Here is a tiny trained network, its code and every weight. The questions are about switching its units off for an input and a class, where a switched-off unit gives its printed mean instead of its output.

import numpy as np


def w(rows, s, z=0):
    codes = np.array(rows[::2]) - 128.0
    scale = np.full(codes.shape[1], s)
    scale[-1] = z or s
    return codes * scale


def f(y):
    return np.maximum(y, 0)


def log_softmax(a):
    a = a - a.max(-1, keepdims=True)
    return a - np.log(np.exp(a).sum(-1, keepdims=True))


def net(x, mask):
    res = np.array(x, float).reshape(1, 6) / 4 @ E
    y = f(res @ A[0][:, :-1].T + A[0][:, -1])
    res = res + np.where(mask, y, B[0][:, -1]) @ B[0][:, :-1]
    return log_softmax(res[-1] @ U[:, :-1].T + U[:, -1])


A, B = {}, {}
E = w([
[132,78,194,33,200,179],'x0',
[208,144,107,92,21,120],'x1',
[32,174,178,202,51,50],'x2',
[114,71,122,122,68,169],'x3',
[35,207,63,65,109,131],'x4',
[156,210,160,95,182,254],'x5',
],0.0087)
A[0] = w([
[146,135,128,188,103,124,143],'N1',
[127,32,103,119,112,60,123],'N2',
[195,129,174,215,114,63,182],'N3',
[90,182,51,142,94,71,198],'N4',
[88,221,24,81,163,177,253],'N5',
[201,57,122,162,139,204,202],'N6',
[73,244,175,179,175,118,222],'N7',
[120,117,141,175,83,86,109],'N8',
[148,54,119,53,81,128,219],'N9',
[126,78,60,178,190,110,131],'N10',
],0.011,0.0044)
B[0] = w([
[181,134,80,143,106,123,179],'N1',
[109,94,107,178,196,167,222],'N2',
[146,143,35,136,105,132,239],'N3',
[137,176,76,116,213,156,244],'N4',
[132,249,85,91,143,65,252],'N5',
[133,108,129,128,140,178,234],'N6',
[173,97,119,45,179,135,239],'N7',
[135,86,131,167,155,131,205],'N8',
[174,136,51,145,86,173,225],'N9',
[79,148,97,143,140,148,182],'N10',
],0.011)
U = w([
[133,130,201,196,96,86,23],'0',
[73,112,104,251,140,153,118],'1',
[114,210,120,111,132,118,142],'2',
[202,98,76,127,66,132,177],'3',
[107,145,183,187,82,95,1],'4',
[139,112,154,154,98,159,67],'5',
[145,133,186,103,121,158,212],'6',
],0.013,0.0052)

Each question gives the input, the list of numbers given to net, and the class t.
The units are the neurons (one row each of A and B). Each row of codes is followed by its name. A weight is (code - 128) times the scale printed after its matrix; where a second scale follows, it is the last column's (A, B and U).
mask holds one flag per neuron, in row order. A switched-off neuron (its flag False) gives its mean, the last column of its row in B, instead of its output. The means were averaged over made-up inputs and are rounded, as every weight is.
A unit's drop is (log p(t) with every unit on - log p(t) with that unit switched off) / (log p(t) with every unit on - log p(t) with every unit switched off).
The circuit of an input: a set's keep is (log p(t) with only the set's units on - log p(t) with every unit switched off) / (log p(t) with every unit on - log p(t) with every unit switched off). Starting from all 10 units, units are removed one at a time, each time the one whose removal leaves the highest keep (on an exact tie, the one counted first), for as long as the keep stays at least 0.8.
circuit, biggest first: the units of the circuit, biggest drop first
most important unit: the unit with the biggest drop
top k neurons: the k neurons with the biggest drops, biggest first
drop when u is switched off: that unit's drop, to one decimal
input [-5,-7,8,5,-8,2], class 3: circuit, biggest first -> (N7, N3)
input [1,-8,5,4,-4,3], class 6: most important unit -> N7
input [7,6,5,2,1,6], class 6: circuit, biggest first -> (N3, N4)
input [5,-3,4,-8,-8,1], class 3: circuit, biggest first -> (N3, N7)
input [-1,2,1,5,-3,-6], class 1: top 2 neurons -> (N2, N7)
input [2,-2,-2,1,-4,-3], class 1: circuit, biggest first -> (N7, N2)
input [0,-6,8,-1,-3,0], class 3: circuit, biggest first -> (N7, N3)
input [-1,0,-2,-2,-4,5], class 6: circuit, biggest first -> (N9, N3, N5, N4)
input [2,0,6,8,-6,6], class 5: circuit, biggest first -> (N5, N9, N4)
input [4,2,4,-4,0,0], class 6: top 2 neurons -> (N5, N9)
input [-2,-6,-8,4,-6,5], class 6: top 2 neurons -> (N2, N3)
input [-8,1,-1,3,0,0], class 1: top 2 neurons -> (N7, N9)
input [4,-1,1,6,-1,-6], class 1: top 2 neurons -> (N2, N7)
input [-1,3,-5,2,-1,7], class 2: top 2 neurons -> (N5, N3)
input [-7,-6,0,-7,-4,0], class 3: top 3 neurons -> (N7, N5, N3)
input [-5,-5,8,4,7,-4], class 2: top neuron -> (N7)
input [8,-2,5,5,1,5], class 6: drop when N3 is switched off -> 0.2
input [2,-6,-5,-4,-7,-1], class 1: drop when N10 is switched off -> 0.2
input [6,8,5,-7,-1,2], class 6: drop when N6 is switched off -> -0.1
input [3,4,-4,8,7,3], class 2: top neuron -> (N5)
